Below are the code and all the weights of a small trained network. Each question names an input and a class and asks about switching units off, where a switched-off unit gives its printed mean instead of its output.

import numpy as np


def w(rows, s, z=0):
    codes = np.array(rows[::2]) - 128.0
    scale = np.full(codes.shape[1], s)
    scale[-1] = z or s
    return codes * scale


def f(y):
    return y / 2 * (1 + np.tanh(0.7978845608 * (y + 0.044715 * y**3)))


def log_softmax(a):
    a = a - a.max(-1, keepdims=True)
    return a - np.log(np.exp(a).sum(-1, keepdims=True))


def net(x, mask):
    res = np.array(x, float).reshape(1, 6) / 4 @ E
    y = f(res @ A[0][:, :-1].T + A[0][:, -1])
    res = res + np.where(mask, y, B[0][:, -1]) @ B[0][:, :-1]
    return log_softmax(res[-1] @ U[:, :-1].T + U[:, -1])


A, B = {}, {}
E = w([
[165,188,95,136,48,138,124],'x0',
[91,217,109,154,254,103,106],'x1',
[160,140,192,212,110,206,123],'x2',
[65,78,138,45,137,222,117],'x3',
[179,135,84,153,139,142,211],'x4',
[97,196,133,113,106,108,194],'x5',
],0.0064)
A[0] = w([
[77,172,107,57,231,164,136,183],'neuron 1',
[79,43,147,37,72,44,122,199],'neuron 2',
[127,247,148,197,141,66,111,172],'neuron 3',
[162,116,122,142,55,188,184,249],'neuron 4',
[118,92,171,138,83,215,82,191],'neuron 5',
[177,70,121,183,220,98,91,175],'neuron 6',
[131,103,178,129,85,228,82,204],'neuron 7',
[94,133,84,77,154,139,113,230],'neuron 8',
[77,110,224,163,207,137,161,173],'neuron 9',
[172,177,95,161,81,118,197,220],'neuron 10',
],0.012,0.0019)
B[0] = w([
[26,92,143,54,181,101,139,228],'neuron 1',
[200,209,96,42,88,206,90,254],'neuron 2',
[118,255,140,188,144,75,109,240],'neuron 3',
[157,79,169,122,61,134,205,238],'neuron 4',
[91,103,144,165,31,129,80,239],'neuron 5',
[179,64,33,189,174,139,112,197],'neuron 6',
[106,86,161,158,29,99,69,246],'neuron 7',
[106,107,106,69,125,98,128,182],'neuron 8',
[86,120,169,167,184,231,122,212],'neuron 9',
[160,143,162,139,139,83,224,236],'neuron 10',
],0.019,0.0071)
U = w([
[135,218,130,171,151,50,134,224],'0',
[45,90,107,41,182,93,123,192],'1',
[174,96,169,112,109,111,253,47],'2',
[171,161,80,49,108,168,110,140],'3',
[174,68,16,162,167,88,112,83],'4',
[110,69,146,156,57,131,75,174],'5',
[95,96,124,180,201,196,122,4],'6',
],0.0064,0.0013)

Each question gives the input, the list of numbers given to net, and the class t.
The units are the neurons (one row each of A and B). Each row of codes is followed by its name. A weight is (code - 128) times the scale printed after its matrix; where a second scale follows, it is the last column's (A, B and U).
mask holds one flag per neuron, in row order. A switched-off neuron (its flag False) gives its mean, the last column of its row in B, instead of its output. The means were averaged over made-up inputs and are rounded, as every weight is.
A unit's drop is (log p(t) with every unit on - log p(t) with that unit switched off) / (log p(t) with every unit on - log p(t) with every unit switched off).
The circuit of an input: a set's keep is (log p(t) with only the set's units on - log p(t) with every unit switched off) / (log p(t) with every unit on - log p(t) with every unit switched off). Starting from all 10 units, units are removed one at a time, each time the one whose removal leaves the highest keep (on an exact tie, the one counted first), for as long as the keep stays at least 0.8.
circuit, biggest first: the units of the circuit, biggest drop first
most important unit: the unit with the biggest drop
top k neurons: the k neurons with the biggest drops, biggest first
drop when u is switched off: that unit's drop, to one decimal
input [3,0,3,-2,7,0], class 2: most important unit	neuron 4
input [-1,5,6,4,2,-3], class 6: top 3 neurons	(neuron 9; neuron 4; neuron 6)
input [2,5,3,-1,-7,-5], class 6: circuit, biggest first	(neuron 6; neuron 9; neuron 4)
input [-6,-1,-6,-2,5,5], class 1: top 3 neurons	(neuron 1; neuron 4; neuron 3)
input [3,7,7,3,8,-3], class 6: circuit, biggest first	(neuron 9; neuron 6)
input [-7,7,-2,0,1,4], class 1: top 2 neurons	(neuron 1; neuron 8)
input [-8,0,8,-2,-5,4], class 6: top 2 neurons	(neuron 9; neuron 4)
input [0,1,1,0,1,-1], class 6: circuit, biggest first	(neuron 2; neuron 7; neuron 10)
input [-8,3,6,-7,-8,2], class 6: top 3 neurons	(neuron 9; neuron 6; neuron 10)
input [3,8,4,2,-2,-3], class 6: top 3 neurons	(neuron 9; neuron 10; neuron 6)
input [4,6,6,0,-4,-3], class 0: top 2 neurons	(neuron 3; neuron 4)
input [-1,4,5,5,-2,6], class 1: top 2 neurons	(neuron 1; neuron 6)
input [8,3,-3,0,1,-6], class 0: top 3 neurons	(neuron 2; neuron 4; neuron 1)
input [2,-2,6,-5,-3,4], class 0: circuit, biggest first	(neuron 3)
input [-2,-6,-8,4,4,5], class 3: drop when neuron 2 is switched off	0.8
input [8,2,0,3,-8,7], class 0: drop when neuron 3 is switched off	0.4
input [1,3,-7,8,-4,-6], class 1: drop when neuron 2 is switched off	0.0
input [-1,1,1,4,0,1], class 1: drop when neuron 4 is switched off	0.1
